Below is a small trained network, with its code and all its weights. Each question gives an input and a target symbol and asks what happens when units are switched off, that is, made to give their printed mean instead of their output.

import numpy as np


def w(rows, s, z=0):
    codes = np.array(rows[::2]) - 128.0
    scale = np.full(codes.shape[1], s)
    scale[-1] = z or s
    return codes * scale


def f(y):
    return y / 2 * (1 + np.tanh(0.7978845608 * (y + 0.044715 * y**3)))


def softmax(a):
    e = np.exp(a - a.max(-1, keepdims=True))
    return e / e.sum(-1, keepdims=True)


def log_softmax(a):
    a = a - a.max(-1, keepdims=True)
    return a - np.log(np.exp(a).sum(-1, keepdims=True))


def net(x, mask):
    ids = ['ΓΘΞΠΨαβδεζμστφ'.index(c) for c in x.split()]
    T = len(ids)
    res = E[ids] + P[:T]
    u = 0
    for l in range(2):
        r = res
        for j in range(2):
            rows = slice(2 * j, 2 * j + 2)
            q, k, v = (r @ M[l][rows].T for M in (Q, K, V))
            z = softmax(np.where(np.tri(T) > 0, q @ k.T / 2**0.5, -1e9)) @ v
            o = O[l][rows]
            res = res + np.where(mask[u + j], z, o[:, -1]) @ o[:, :-1]
        u += 2
        y = f(res @ A[l][:, :-1].T + A[l][:, -1])
        res = res + np.where(mask[u : u + 12], y, B[l][:, -1]) @ B[l][:, :-1]
        u += 12
    return log_softmax(res[-1] @ U[:, :-1].T + U[:, -1])


Q, K, V, O, A, B = {}, {}, {}, {}, {}, {}
E = w([
[143,118,87],'Γ',
[151,128,20],'Θ',
[74,248,115],'Ξ',
[54,147,99],'Π',
[20,115,153],'Ψ',
[63,63,112],'α',
[124,188,254],'β',
[202,47,162],'δ',
[73,88,135],'ε',
[56,100,110],'ζ',
[171,193,59],'μ',
[133,180,100],'σ',
[76,64,187],'τ',
[84,179,148],'φ',
],0.016)
P = w([
[135,126,126],'0',
[110,197,148],'1',
[79,43,26],'2',
[233,106,198],'3',
[98,191,154],'4',
[94,54,2],'5',
[245,105,194],'6',
[89,188,158],'7',
[69,53,6],'8',
[249,110,192],'9',
[79,185,165],'10',
[46,44,12],'11',
],0.0073)
Q[0] = w([
[57,157,155],'0.h1',
[197,164,148],'0.h1',
[97,140,252],'0.h2',
[205,78,123],'0.h2',
],0.013)
K[0] = w([
[52,155,148],'0.h1',
[168,150,123],'0.h1',
[85,134,204],'0.h2',
[250,61,99],'0.h2',
],0.011)
V[0] = w([
[73,204,79],'0.h1',
[254,111,103],'0.h1',
[202,77,67],'0.h2',
[138,129,171],'0.h2',
],0.0092)
O[0] = w([
[177,100,143,194],'0.h1',
[26,126,169,1],'0.h1',
[1,98,187,66],'0.h2',
[190,86,168,108],'0.h2',
],0.0098,0.0054)
A[0] = w([
[105,204,68,47],'0.n1',
[127,115,87,131],'0.n2',
[182,78,106,152],'0.n3',
[119,201,134,162],'0.n4',
[84,101,170,77],'0.n5',
[140,184,118,135],'0.n6',
[170,42,164,111],'0.n7',
[196,253,177,137],'0.n8',
[62,196,158,158],'0.n9',
[141,224,205,2],'0.n10',
[105,135,90,139],'0.n11',
[237,76,215,170],'0.n12',
],0.012,0.0067)
B[0] = w([
[85,125,35,157],'0.n1',
[91,182,92,161],'0.n2',
[56,42,145,215],'0.n3',
[205,130,90,162],'0.n4',
[146,66,65,133],'0.n5',
[177,76,97,171],'0.n6',
[45,166,107,161],'0.n7',
[236,106,134,254],'0.n8',
[249,131,141,143],'0.n9',
[19,4,3,138],'0.n10',
[108,213,137,154],'0.n11',
[100,144,164,241],'0.n12',
],0.0069,0.0086)
Q[1] = w([
[144,87,222],'1.h1',
[91,83,52],'1.h1',
[100,254,33],'1.h2',
[110,107,109],'1.h2',
],0.0052)
K[1] = w([
[82,119,79],'1.h1',
[254,122,229],'1.h1',
[127,54,92],'1.h2',
[180,181,133],'1.h2',
],0.0049)
V[1] = w([
[133,71,183],'1.h1',
[91,62,2],'1.h1',
[157,198,127],'1.h2',
[152,167,52],'1.h2',
],0.0075)
O[1] = w([
[3,104,216,107],'1.h1',
[103,184,37,252],'1.h1',
[218,163,81,138],'1.h2',
[47,234,36,249],'1.h2',
],0.0048,0.0038)
A[1] = w([
[75,168,220,136],'1.n1',
[109,74,122,246],'1.n2',
[136,5,89,139],'1.n3',
[226,181,189,67],'1.n4',
[157,209,179,138],'1.n5',
[214,172,123,124],'1.n6',
[126,179,99,82],'1.n7',
[59,131,143,126],'1.n8',
[70,156,92,254],'1.n9',
[242,135,212,93],'1.n10',
[108,158,143,230],'1.n11',
[155,201,72,190],'1.n12',
],0.012,0.007)
B[1] = w([
[153,251,161,140],'1.n1',
[198,162,182,179],'1.n2',
[145,60,136,183],'1.n3',
[48,118,117,194],'1.n4',
[2,172,77,138],'1.n5',
[76,209,110,233],'1.n6',
[89,76,54,151],'1.n7',
[81,212,52,152],'1.n8',
[129,58,140,208],'1.n9',
[73,95,189,202],'1.n10',
[168,112,166,152],'1.n11',
[152,106,192,249],'1.n12',
],0.0076,0.014)
U = w([
[70,109,85,249],'Γ',
[24,121,69,137],'Θ',
[177,116,3,82],'Ξ',
[91,190,62,52],'Π',
[204,41,116,164],'Ψ',
[154,125,205,97],'α',
[21,131,163,188],'β',
[44,42,157,3],'δ',
[147,187,208,146],'ε',
[192,108,129,70],'ζ',
[53,163,140,152],'μ',
[185,170,103,123],'σ',
[184,145,145,184],'τ',
[238,110,108,205],'φ',
],0.012,0.0062)

Each question gives the input, a string of symbols that net reads in full, and the target symbol t.
The units are the heads (2 rows each of Q, K, V and O) and the neurons (one row each of A and B). Each row of codes is followed by its name. A weight is (code - 128) times the scale printed after its matrix; where a second scale follows, it is the last column's (O, A, B and U).
mask holds one flag per unit, layer by layer, with each layer's heads first. A switched-off unit (its flag False) gives its mean, the last column of its rows in O or B, instead of its output. The means were averaged over made-up inputs and are rounded, as every weight is.
A unit's drop is (log p(t) with every unit on - log p(t) with that unit switched off) / (log p(t) with every unit on - log p(t) with every unit switched off).
The circuit of an input: a set's keep is (log p(t) with only the set's units on - log p(t) with every unit switched off) / (log p(t) with every unit on - log p(t) with every unit switched off). Starting from the 12 units with the biggest drops (on a tie, the unit counted first), units are removed one at a time, each time the one whose removal leaves the highest keep (on an exact tie, the one counted first), for as long as the keep stays at least 0.8.
units of the circuit, in order: the units of the circuit, biggest drop first
k most important neurons: the k neurons with the biggest drops, biggest first
k most important neurons of layer l: the k neurons of layer l with the biggest drops, biggest first
which heads matter: for each layer, one digit per head in row order, 1 if its drop is at least 0.15 and else 0, layers parted by /
drop of u: that unit's drop, to one decimal
input Ψ Ψ Ψ Ξ Ψ Ξ Θ Π Ψ σ μ ζ, target Ψ: units of the circuit, in order -> (0.h1, 1.n3)
input Γ Ψ ε Ψ Π Θ τ, target ε: 3 most important neurons of layer 0 -> (0.n12, 0.n7, 0.n3)
input ζ ζ ζ Ψ Γ σ φ μ, target Π: units of the circuit, in order -> (1.n6, 1.n5)
input φ μ Γ β ζ ε ε τ Γ α Ψ τ, target Ψ: units of the circuit, in order -> (1.n6)
input σ Ξ ε α σ Ψ α β, target δ: units of the circuit, in order -> (0.n8, 1.n10, 1.n4, 0.h2)
input α Γ δ φ τ τ φ, target β: units of the circuit, in order -> (1.n10, 1.n4, 0.n8, 1.n5)
input Ψ τ Π, target Ψ: 3 most important neurons of layer 1 -> (1.n6, 1.n9, 1.n4)
input ζ τ σ μ Θ Ψ β β, target δ: units of the circuit, in order -> (1.n10, 0.n8, 1.n4, 0.h2)
input ζ Ξ ζ, target Ξ: which heads matter -> 01 / 11
input δ Ξ Π Θ Γ β ε Ξ ζ ζ Ψ Π, target Ψ: units of the circuit, in order -> (0.h1, 1.n6, 1.n3)
input φ ζ φ Ξ Ψ α, target Ψ: units of the circuit, in order -> (1.n6, 1.n3)
input σ Π Ξ, target Ξ: 2 most important neurons -> (0.n1, 1.n7)
input Γ Ξ Ξ σ Ξ ζ σ Γ σ μ δ, target ε: which heads matter -> 10 / 00
input τ ζ Θ μ Γ Ξ Γ Γ Ψ Ξ Γ δ, target δ: which heads matter -> 01 / 00
input Ψ τ τ α Π ε, target Ψ: which heads matter -> 00 / 00
input ζ Θ δ β Γ τ Ψ, target ε: most important neuron of layer 1 -> (1.n1)
input Ψ Ψ Θ Ψ τ Γ β μ Ψ Ψ ζ ζ, target Ψ: 2 most important neurons -> (1.n6, 0.n12)
input φ τ Ξ φ β α Ψ Γ β, target β: 4 most important neurons -> (1.n10, 1.n4, 0.n8, 0.n12)
input σ φ ζ α α σ τ, target ε: 2 most important neurons -> (1.n1, 0.n12)
input Ψ τ δ ζ τ Γ ζ σ Ξ Ξ σ Ψ, target Ψ: drop of 0.n9 -> 0.0
input τ Ξ Π Γ Ξ Π, target Ξ: drop of 1.h2 -> 0.2
input Ξ Ξ ε Θ Θ Ψ σ μ, target Π: drop of 0.h1 -> 0.1
input β μ Γ Ψ α, target Ψ: drop of 1.n4 -> 0.1
input σ μ Θ, target Θ: most important neuron -> (0.n8)
